Below is a small trained network, with its code and all its weights. Each question gives an input and a class and asks what happens when units are switched off, that is, made to give their printed mean instead of their output.

import numpy as np


def w(rows, s, z=0):
    codes = np.array(rows[::2]) - 128.0
    scale = np.full(codes.shape[1], s)
    scale[-1] = z or s
    return codes * scale


def norm(h):
    return h / np.sqrt((h * h).mean(-1, keepdims=True) + 1e-5)


def f(y):
    return np.maximum(y, 0)


def log_softmax(a):
    a = a - a.max(-1, keepdims=True)
    return a - np.log(np.exp(a).sum(-1, keepdims=True))


def net(x, mask):
    res = np.array(x, float).reshape(1, 3) / 4 @ E
    u = 0
    for l in range(3):
        y = f(norm(res) @ A[l][:, :-1].T + A[l][:, -1])
        res = res + np.where(mask[u : u + 3], y, B[l][:, -1]) @ B[l][:, :-1]
        u += 3
    return log_softmax(norm(res)[-1] @ U[:, :-1].T + U[:, -1])


A, B = {}, {}
E = w([
[162,126,29,21,135,169,97],'x0',
[162,20,118,157,66,4,171],'x1',
[77,46,182,59,206,94,253],'x2',
],0.0074)
A[0] = w([
[254,79,96,186,198,33,72,254],'L0N1',
[188,105,34,72,174,146,139,78],'L0N2',
[105,155,178,226,134,117,193,77],'L0N3',
],0.0081,0.0042)
B[0] = w([
[28,180,149,79,104,153,167,254],'L0N1',
[179,38,101,245,106,30,41,187],'L0N2',
[196,81,61,172,121,87,38,201],'L0N3',
],0.011,0.0071)
A[1] = w([
[181,22,230,27,231,77,185,5],'L1N1',
[90,197,148,114,97,180,145,102],'L1N2',
[150,254,30,136,226,162,163,58],'L1N3',
],0.0065,0.0029)
B[1] = w([
[200,212,150,89,84,233,80,254],'L1N1',
[227,64,85,2,63,224,150,211],'L1N2',
[64,175,104,137,172,94,178,204],'L1N3',
],0.013,0.0033)
A[2] = w([
[162,83,222,88,202,135,124,149],'L2N1',
[70,163,124,142,254,148,105,254],'L2N2',
[135,99,135,172,137,112,82,175],'L2N3',
],0.013,0.0038)
B[2] = w([
[149,183,50,134,104,81,51,190],'L2N1',
[60,69,168,116,58,6,136,254],'L2N2',
[167,66,16,55,221,183,132,251],'L2N3',
],0.011,0.0058)
U = w([
[225,29,44,140,194,21,49,239],'0',
[204,222,108,50,64,151,69,235],'1',
[37,103,208,19,60,35,181,233],'2',
[161,53,53,94,135,190,199,162],'3',
[120,129,205,132,255,170,213,2],'4',
[173,151,200,216,123,164,225,2],'5',
],0.0079,0.0046)

Each question gives the input, the list of numbers given to net, and the class t.
The units are the neurons (one row each of A and B). Each row of codes is followed by its name. A weight is (code - 128) times the scale printed after its matrix; where a second scale follows, it is the last column's (A, B and U).
mask holds one flag per neuron, layer by layer. A switched-off neuron (its flag False) gives its mean, the last column of its row in B, instead of its output. The means were averaged over made-up inputs and are rounded, as every weight is.
A unit's drop is (log p(t) with every unit on - log p(t) with that unit switched off) / (log p(t) with every unit on - log p(t) with every unit switched off).
The circuit of an input: a set's keep is (log p(t) with only the set's units on - log p(t) with every unit switched off) / (log p(t) with every unit on - log p(t) with every unit switched off). Starting from all 9 units, units are removed one at a time, each time the one whose removal leaves the highest keep (on an exact tie, the one counted first), for as long as the keep stays at least 0.8.
circuit, biggest first: the units of the circuit, biggest drop first
most important unit: the unit with the biggest drop
top k neurons: the k neurons with the biggest drops, biggest first
k most important neurons of layer l: the k neurons of layer l with the biggest drops, biggest first
input [-1,-5,0], class 2: top 2 neurons => L1N3; L0N1
input [2,-3,4], class 1: circuit, biggest first => L1N1; L0N1
input [6,-4,-6], class 0: circuit, biggest first => L0N1; L0N2; L1N1
input [-7,0,5], class 0: circuit, biggest first => L0N3
input [6,1,7], class 1: top 2 neurons => L1N1; L0N3
input [-3,0,-2], class 3: top 4 neurons => L2N3; L2N2; L0N2; L2N1
input [-7,-5,6], class 0: top 2 neurons => L0N3; L0N1
input [-6,5,5], class 0: top 2 neurons => L0N3; L1N2
input [-1,-7,-4], class 2: top 2 neurons => L1N3; L2N2
input [3,6,3], class 2: circuit, biggest first => L0N1; L2N3
input [-3,3,3], class 3: circuit, biggest first => L2N2; L0N2
input [-6,-2,-6], class 0: top 4 neurons => L0N3; L1N1; L0N1; L2N3
input [8,-7,6], class 0: top 2 neurons => L0N2; L0N1
input [6,-7,-3], class 2: most important unit => L2N2
input [-1,-3,4], class 1: top 2 neurons => L1N1; L0N1
input [2,-6,-3], class 2: top 4 neurons => L1N3; L2N2; L0N1; L1N1
input [-7,4,7], class 0: top 2 neurons => L0N3; L1N2
input [1,-1,-2], class 3: 2 most important neurons of layer 0 => L0N3; L0N2
input [5,-8,-4], class 2: 2 most important neurons of layer 0 => L0N3; L0N1
input [-3,8,-3], class 2: 2 most important neurons of layer 0 => L0N1; L0N2
input [1,4,1], class 2: most important neuron of layer 2 => L2N3
